Here is a tiny trained network, its code and every weight. The questions are about switching its units off for an input and a class, where a switched-off unit gives its printed mean instead of its output.

import numpy as np


def w(rows, s, z=0):
    codes = np.array(rows[::2]) - 128.0
    scale = np.full(codes.shape[1], s)
    scale[-1] = z or s
    return codes * scale


def f(y):
    return y / 2 * (1 + np.tanh(0.7978845608 * (y + 0.044715 * y**3)))


def log_softmax(a):
    a = a - a.max(-1, keepdims=True)
    return a - np.log(np.exp(a).sum(-1, keepdims=True))


def net(x, mask):
    res = np.array(x, float).reshape(1, 6) / 4 @ E
    y = f(res @ A[0][:, :-1].T + A[0][:, -1])
    res = res + np.where(mask, y, B[0][:, -1]) @ B[0][:, :-1]
    return log_softmax(res[-1] @ U[:, :-1].T + U[:, -1])


A, B = {}, {}
E = w([
[125,125,108,152,117,119,118],'x0',
[242,173,164,70,90,124,225],'x1',
[133,122,132,122,129,133,122],'x2',
[136,120,124,131,129,133,118],'x3',
[90,2,62,140,105,164,174],'x4',
[38,100,147,30,59,72,91],'x5',
],0.0093)
A[0] = w([
[109,71,82,128,81,128,199,62],'neuron 0',
[144,203,165,126,161,61,76,139],'neuron 1',
[75,123,104,152,223,79,133,66],'neuron 2',
[66,69,142,111,133,245,198,92],'neuron 3',
[1,111,225,185,147,142,106,97],'neuron 4',
[153,117,231,147,152,63,79,25],'neuron 5',
[86,123,108,30,54,47,112,73],'neuron 6',
[153,146,122,89,45,51,208,150],'neuron 7',
[198,129,135,141,95,136,199,112],'neuron 8',
[179,141,89,86,69,103,145,2],'neuron 9',
],0.0099,0.0062)
B[0] = w([
[169,165,145,117,54,68,188,198],'neuron 0',
[179,146,47,87,32,164,178,254],'neuron 1',
[137,159,213,113,148,132,63,170],'neuron 2',
[177,230,134,89,78,43,159,224],'neuron 3',
[104,52,197,108,78,169,106,238],'neuron 4',
[179,156,124,164,71,8,139,155],'neuron 5',
[107,224,74,230,255,57,134,245],'neuron 6',
[44,67,164,171,81,250,54,242],'neuron 7',
[79,98,169,120,186,127,72,238],'neuron 8',
[203,86,230,120,163,58,53,148],'neuron 9',
],0.0089,0.007)
U = w([
[167,144,109,113,28,104,183,79],'0',
[127,85,193,136,115,158,92,58],'1',
[152,180,110,191,254,98,167,110],'2',
[99,125,90,102,118,174,173,254],'3',
],0.013,0.0096)

Each question gives the input, the list of numbers given to net, and the class t.
The units are the neurons (one row each of A and B). Each row of codes is followed by its name. A weight is (code - 128) times the scale printed after its matrix; where a second scale follows, it is the last column's (A, B and U).
mask holds one flag per neuron, in row order. A switched-off neuron (its flag False) gives its mean, the last column of its row in B, instead of its output. The means were averaged over made-up inputs and are rounded, as every weight is.
A unit's drop is (log p(t) with every unit on - log p(t) with that unit switched off) / (log p(t) with every unit on - log p(t) with every unit switched off).
The circuit of an input: a set's keep is (log p(t) with only the set's units on - log p(t) with every unit switched off) / (log p(t) with every unit on - log p(t) with every unit switched off). Starting from all 10 units, units are removed one at a time, each time the one whose removal leaves the highest keep (on an exact tie, the one counted first), for as long as the keep stays at least 0.8.
units of the circuit, in order: the units of the circuit, biggest drop first
unit that matters most: the unit with the biggest drop
top k neurons: the k neurons with the biggest drops, biggest first
drop when u is switched off: that unit's drop, to one decimal
input [8,5,-4,0,0,1], class 1: units of the circuit, in order	(neuron 7; neuron 1)
input [2,5,4,-3,-5,6], class 2: units of the circuit, in order	(neuron 6)
input [8,6,8,-5,-5,6], class 1: top 2 neurons	(neuron 7; neuron 9)
input [1,-6,1,-5,-6,0], class 0: top 4 neurons	(neuron 1; neuron 7; neuron 8; neuron 5)
input [0,6,-1,-8,-7,4], class 3: top 2 neurons	(neuron 7; neuron 1)
input [4,-4,-7,2,5,5], class 0: top 2 neurons	(neuron 0; neuron 4)
input [5,-8,-4,-8,8,-6], class 0: units of the circuit, in order	(neuron 3; neuron 0)
input [6,5,-8,8,-6,-7], class 3: top 4 neurons	(neuron 6; neuron 1; neuron 8; neuron 3)
input [1,-2,-6,-7,3,7], class 2: top 2 neurons	(neuron 6; neuron 1)
input [4,-4,-4,-3,5,3], class 0: units of the circuit, in order	(neuron 0; neuron 3)
input [6,-2,0,3,-6,-4], class 0: top 2 neurons	(neuron 1; neuron 6)
input [4,-8,2,-7,-7,-8], class 1: units of the circuit, in order	(neuron 6; neuron 4)
input [-6,-8,-1,-8,3,-8], class 1: top 2 neurons	(neuron 6; neuron 4)
input [5,-6,-7,0,-8,-4], class 0: unit that matters most	neuron 1
input [-6,8,7,-5,7,2], class 1: top 2 neurons	(neuron 7; neuron 8)
input [3,4,8,-8,-8,-5], class 0: top 3 neurons	(neuron 1; neuron 6; neuron 5)
input [-2,-8,4,-1,7,-7], class 1: drop when neuron 6 is switched off	0.8
input [-8,-5,6,-8,0,8], class 2: drop when neuron 6 is switched off	1.5
input [7,3,4,5,5,7], class 2: drop when neuron 6 is switched off	1.1
input [1,7,-4,-7,0,7], class 1: units of the circuit, in order	(neuron 7)
